Here is a tiny trained network, its code and every weight. The questions are about switching its units off for an input and a target symbol, where a switched-off unit gives its printed mean instead of its output.

import numpy as np


def w(rows, s, z=0):
    codes = np.array(rows[::2]) - 128.0
    scale = np.full(codes.shape[1], s)
    scale[-1] = z or s
    return codes * scale


def norm(h):
    return h / np.sqrt((h * h).mean(-1, keepdims=True) + 1e-5)


def f(y):
    return np.maximum(y, 0)


def softmax(a):
    e = np.exp(a - a.max(-1, keepdims=True))
    return e / e.sum(-1, keepdims=True)


def log_softmax(a):
    a = a - a.max(-1, keepdims=True)
    return a - np.log(np.exp(a).sum(-1, keepdims=True))


def net(x, mask):
    ids = ['αδζθλμπσφω'.index(c) for c in x.split()]
    T = len(ids)
    res = E[ids] + P[:T]
    u = 0
    for l in range(2):
        r = norm(res)
        for j in range(2):
            rows = slice(3 * j, 3 * j + 3)
            q, k, v = (r @ M[l][rows].T for M in (Q, K, V))
            z = softmax(np.where(np.tri(T) > 0, q @ k.T / 3**0.5, -1e9)) @ v
            o = O[l][rows]
            res = res + np.where(mask[u + j], z, o[:, -1]) @ o[:, :-1]
        u += 2
        y = f(norm(res) @ A[l][:, :-1].T + A[l][:, -1])
        res = res + np.where(mask[u : u + 8], y, B[l][:, -1]) @ B[l][:, :-1]
        u += 8
    return log_softmax(norm(res)[-1] @ U[:, :-1].T + U[:, -1])


Q, K, V, O, A, B = {}, {}, {}, {}, {}, {}
E = w([
[102,138,83,64,215,111,225],'α',
[64,98,28,250,135,132,203],'δ',
[110,175,174,97,51,133,209],'ζ',
[62,135,129,143,85,59,65],'θ',
[167,118,180,166,162,255,33],'λ',
[54,108,52,136,134,121,111],'μ',
[154,186,115,18,157,94,124],'π',
[201,205,148,132,119,108,228],'σ',
[162,148,29,176,116,139,143],'φ',
[99,136,162,223,118,61,201],'ω',
],0.019)
P = w([
[75,57,164,61,64,183,147],'0',
[129,72,187,116,154,81,163],'1',
[104,98,158,119,150,106,150],'2',
[94,120,135,121,150,116,144],'3',
[83,148,127,124,142,119,142],'4',
[76,171,114,133,138,121,141],'5',
[67,192,106,134,141,117,138],'6',
[63,214,95,134,128,110,141],'7',
[55,231,87,139,127,105,142],'8',
[51,255,81,137,122,93,145],'9',
[59,237,57,121,106,78,154],'10',
],0.0081)
Q[0] = w([
[35,238,88,133,55,83,191],'L0H1',
[200,40,178,138,142,142,46],'L0H1',
[222,36,249,175,141,213,87],'L0H1',
[71,160,108,132,103,156,160],'L0H2',
[157,91,148,110,107,137,114],'L0H2',
[166,101,136,149,97,120,101],'L0H2',
],0.014)
K[0] = w([
[75,227,53,114,157,47,189],'L0H1',
[195,11,196,115,142,213,129],'L0H1',
[177,18,160,121,172,182,70],'L0H1',
[104,206,145,165,226,199,70],'L0H2',
[154,102,117,139,138,78,115],'L0H2',
[133,69,113,77,141,105,145],'L0H2',
],0.011)
V[0] = w([
[184,28,101,133,143,227,2],'L0H1',
[174,113,223,98,92,166,13],'L0H1',
[176,201,90,71,119,128,180],'L0H1',
[33,145,97,40,243,86,148],'L0H2',
[124,144,143,43,186,143,32],'L0H2',
[171,187,122,81,84,86,125],'L0H2',
],0.0091)
O[0] = w([
[55,244,120,116,183,45,172,2],'L0H1',
[46,203,62,194,128,149,193,48],'L0H1',
[62,48,216,132,163,148,122,139],'L0H1',
[199,178,244,107,254,131,88,77],'L0H2',
[134,68,153,31,165,192,189,158],'L0H2',
[4,121,114,181,135,171,138,45],'L0H2',
],0.0076,0.0057)
A[0] = w([
[164,101,160,106,169,100,245,34],'L0N1',
[90,173,82,135,111,163,189,46],'L0N2',
[46,139,145,72,104,156,152,25],'L0N3',
[93,123,204,122,88,45,77,137],'L0N4',
[161,121,166,194,131,181,149,254],'L0N5',
[115,218,118,84,156,177,202,76],'L0N6',
[84,71,136,79,129,97,123,77],'L0N7',
[105,84,163,173,98,87,159,73],'L0N8',
],0.011,0.0051)
B[0] = w([
[64,181,58,106,109,51,226,160],'L0N1',
[107,92,166,166,101,56,103,184],'L0N2',
[188,56,118,70,195,21,59,141],'L0N3',
[106,98,165,31,197,79,185,206],'L0N4',
[37,212,2,127,204,49,176,254],'L0N5',
[50,231,109,234,108,93,115,212],'L0N6',
[41,129,105,134,84,138,124,193],'L0N7',
[73,152,144,71,188,49,128,169],'L0N8',
],0.0083,0.0063)
Q[1] = w([
[56,125,182,241,140,178,104],'L1H1',
[108,139,237,254,121,186,77],'L1H1',
[233,79,157,140,132,157,142],'L1H1',
[137,160,163,206,180,202,55],'L1H2',
[106,31,150,134,86,130,174],'L1H2',
[180,131,111,89,51,185,117],'L1H2',
],0.0077)
K[1] = w([
[158,86,53,110,116,136,180],'L1H1',
[187,2,86,18,112,52,235],'L1H1',
[138,148,113,159,225,63,169],'L1H1',
[159,83,118,107,147,132,188],'L1H2',
[83,199,211,171,151,114,188],'L1H2',
[85,165,105,102,138,54,29],'L1H2',
],0.0071)
V[1] = w([
[216,151,35,75,104,193,136],'L1H1',
[142,138,192,151,109,51,232],'L1H1',
[159,125,9,190,158,189,255],'L1H1',
[115,108,46,144,138,135,16],'L1H2',
[135,100,31,146,228,134,132],'L1H2',
[179,71,101,65,98,97,244],'L1H2',
],0.0097)
O[1] = w([
[54,27,143,103,137,79,123,2],'L1H1',
[137,98,156,182,104,251,89,191],'L1H1',
[150,55,229,84,142,82,88,120],'L1H1',
[126,198,171,148,170,117,181,146],'L1H2',
[161,93,217,212,76,25,149,182],'L1H2',
[147,120,127,162,155,103,35,117],'L1H2',
],0.011,0.0063)
A[1] = w([
[65,70,244,200,117,132,43,4],'L1N1',
[81,121,138,250,255,99,130,96],'L1N2',
[85,47,110,183,160,159,120,141],'L1N3',
[143,168,134,117,133,126,205,51],'L1N4',
[199,150,193,177,152,187,195,1],'L1N5',
[197,59,147,59,158,104,140,109],'L1N6',
[118,142,140,87,156,31,132,70],'L1N7',
[46,91,162,94,99,95,89,102],'L1N8',
],0.0098,0.0069)
B[1] = w([
[72,108,44,218,204,92,205,143],'L1N1',
[73,149,149,12,107,249,129,255],'L1N2',
[52,118,115,134,95,40,113,159],'L1N3',
[105,149,78,140,147,134,38,151],'L1N4',
[134,119,12,33,146,45,48,136],'L1N5',
[106,180,142,160,150,138,71,250],'L1N6',
[135,87,134,79,88,32,142,155],'L1N7',
[107,147,144,79,118,104,159,164],'L1N8',
],0.011,0.0062)
U = w([
[67,75,95,45,255,198,222,35],'α',
[81,12,92,193,177,122,150,154],'δ',
[122,145,192,158,82,206,227,160],'ζ',
[84,124,159,40,77,4,95,2],'θ',
[144,232,81,154,89,160,179,122],'λ',
[61,54,57,101,79,198,31,69],'μ',
[147,69,234,137,222,168,75,180],'π',
[205,159,72,59,187,48,163,83],'σ',
[224,105,127,226,82,161,50,161],'φ',
[201,97,206,212,155,26,147,202],'ω',
],0.01,0.0067)

Each question gives the input, a string of symbols that net reads in full, and the target symbol t.
The units are the heads (3 rows each of Q, K, V and O) and the neurons (one row each of A and B). Each row of codes is followed by its name. A weight is (code - 128) times the scale printed after its matrix; where a second scale follows, it is the last column's (O, A, B and U).
mask holds one flag per unit, layer by layer, with each layer's heads first. A switched-off unit (its flag False) gives its mean, the last column of its rows in O or B, instead of its output. The means were averaged over made-up inputs and are rounded, as every weight is.
A unit's drop is (log p(t) with every unit on - log p(t) with that unit switched off) / (log p(t) with every unit on - log p(t) with every unit switched off).
The circuit of an input: a set's keep is (log p(t) with only the set's units on - log p(t) with every unit switched off) / (log p(t) with every unit on - log p(t) with every unit switched off). Starting from the 12 units with the biggest drops (on a tie, the unit counted first), units are removed one at a time, each time the one whose removal leaves the highest keep (on an exact tie, the one counted first), for as long as the keep stays at least 0.8.
circuit, biggest first: the units of the circuit, biggest drop first
unit that matters most: the unit with the biggest drop
k most important neurons: the k neurons with the biggest drops, biggest first
top k neurons in layer l: the k neurons of layer l with the biggest drops, biggest first
heads that matter: for each layer, one digit per head in row order, 1 if its drop is at least 0.15 and else 0, layers parted by /
input π ω ζ θ, target μ: circuit, biggest first -> (L1H2)
input ζ ζ σ, target μ: top 2 neurons in layer 0 -> (L0N8, L0N5)
input λ ζ λ π, target ζ: circuit, biggest first -> (L1H2, L0N5)
input μ δ ζ δ, target μ: heads that matter -> 11 / 00
input σ λ φ ω φ, target φ: circuit, biggest first -> (L0H1, L1N2)
input δ θ ζ, target λ: heads that matter -> 11 / 10
input φ ζ θ φ ζ ζ φ, target μ: 2 most important neurons -> (L0N4, L0N6)
input ζ α α α, target π: heads that matter -> 11 / 00
input φ ω μ θ, target σ: heads that matter -> 11 / 10
input ζ α π ζ, target α: heads that matter -> 11 / 00
input φ σ ω π π ζ φ π, target θ: top 2 neurons in layer 0 -> (L0N4, L0N6)
input δ ω δ δ ζ, target ω: heads that matter -> 01 / 00
input θ θ ω ω, target φ: heads that matter -> 11 / 11
input σ α φ σ ζ α σ, target π: circuit, biggest first -> (L0H1)
input θ ζ φ α α φ μ α ω φ, target φ: heads that matter -> 10 / 01
input ζ φ ω α ζ ω, target μ: circuit, biggest first -> (L0H1, L1N2, L0H2, L0N5)
input λ ζ π, target π: circuit, biggest first -> (L0H1, L1H1)
input α π π, target α: heads that matter -> 11 / 10
input ω θ θ ζ ω λ α ω, target ω: circuit, biggest first -> (L1N2, L0H1)
input α σ α ω ζ δ φ δ, target θ: top 4 neurons in layer 0 -> (L0N5, L0N4, L0N6, L0N8)
input ω σ ω μ, target φ: unit that matters most -> L0H2
input λ π σ μ ζ θ ω, target ω: 4 most important neurons -> (L1N2, L0N8, L0N6, L0N2)
input ζ φ σ, target θ: heads that matter -> 01 / 00
input φ θ μ ω, target σ: top 2 neurons in layer 0 -> (L0N4, L0N8)
input π π λ π ζ π σ λ θ μ σ, target σ: 2 most important neurons -> (L1N5, L1N2)
input α σ θ δ φ ζ π ω, target α: circuit, biggest first -> (L1N2, L0H2, L0N4)
input φ φ θ λ θ σ π, target π: heads that matter -> 10 / 00
